Below is a small trained network, with its code and all its weights. Each question gives an input and a class and asks what happens when units are switched off, that is, made to give their printed mean instead of their output.

import numpy as np


def w(rows, s, z=0):
    codes = np.array(rows[::2]) - 128.0
    scale = np.full(codes.shape[1], s)
    scale[-1] = z or s
    return codes * scale


def f(y):
    return np.maximum(y, 0)


def log_softmax(a):
    a = a - a.max(-1, keepdims=True)
    return a - np.log(np.exp(a).sum(-1, keepdims=True))


def net(x, mask):
    res = np.array(x, float).reshape(1, 2) / 4 @ E
    y = f(res @ A[0][:, :-1].T + A[0][:, -1])
    res = res + np.where(mask, y, B[0][:, -1]) @ B[0][:, :-1]
    return log_softmax(res[-1] @ U[:, :-1].T + U[:, -1])


A, B = {}, {}
E = w([
[138,190,134,224,50],'x0',
[133,145,251,88,105],'x1',
],0.014)
A[0] = w([
[184,45,95,36,216,123],'n0',
[205,235,126,207,66,173],'n1',
[105,135,43,145,93,48],'n2',
[146,87,142,149,124,103],'n3',
[119,158,48,123,167,55],'n4',
[171,165,241,92,67,3],'n5',
[127,109,9,161,182,191],'n6',
],0.011)
B[0] = w([
[125,147,47,210,181,224],'n0',
[142,170,128,177,195,254],'n1',
[200,2,141,119,232,164],'n2',
[118,137,129,128,92,128],'n3',
[136,61,168,82,182,161],'n4',
[138,20,135,96,185,176],'n5',
[87,133,171,74,160,250],'n6',
],0.015,0.016)
U = w([
[149,132,69,252,171,68],'0',
[123,44,177,69,167,122],'1',
[83,211,121,126,133,251],'2',
[141,106,121,123,89,92],'3',
[99,122,133,106,60,103],'4',
[163,119,82,93,31,98],'5',
],0.015,0.024)

Each question gives the input, the list of numbers given to net, and the class t.
The units are the neurons (one row each of A and B). Each row of codes is followed by its name. A weight is (code - 128) times the scale printed after its matrix; where a second scale follows, it is the last column's (A, B and U).
mask holds one flag per neuron, in row order. A switched-off neuron (its flag False) gives its mean, the last column of its row in B, instead of its output. The means were averaged over made-up inputs and are rounded, as every weight is.
A unit's drop is (log p(t) with every unit on - log p(t) with that unit switched off) / (log p(t) with every unit on - log p(t) with every unit switched off).
The circuit of an input: a set's keep is (log p(t) with only the set's units on - log p(t) with every unit switched off) / (log p(t) with every unit on - log p(t) with every unit switched off). Starting from all 7 units, units are removed one at a time, each time the one whose removal leaves the highest keep (on an exact tie, the one counted first), for as long as the keep stays at least 0.8.
circuit, biggest first: the units of the circuit, biggest drop first
most important unit: the unit with the biggest drop
top k neurons: the k neurons with the biggest drops, biggest first
drop when u is switched off: that unit's drop, to one decimal
input [-5,-4], class 0: top neuron	n0
input [-3,3], class 2: circuit, biggest first	n2, n5
input [3,-2], class 2: circuit, biggest first	n0, n5
input [-4,-6], class 1: top 3 neurons	n6, n1, n4
input [0,-2], class 2: top 3 neurons	n5, n2, n4
input [-5,-7], class 1: top 2 neurons	n6, n4
input [-8,-7], class 0: top 2 neurons	n0, n5
input [3,1], class 2: top 2 neurons	n0, n2
input [7,8], class 1: top 2 neurons	n5, n0
input [4,-5], class 1: top 3 neurons	n0, n6, n2
input [-1,2], class 2: top 2 neurons	n5, n2
input [-4,4], class 0: top 2 neurons	n6, n0
input [1,1], class 2: top 2 neurons	n0, n2
input [-1,-3], class 2: most important unit	n5
input [-8,-6], class 0: drop when n0 is switched off	8.6
input [2,-5], class 1: drop when n0 is switched off	0.1
input [-2,-3], class 2: drop when n2 is switched off	0.5
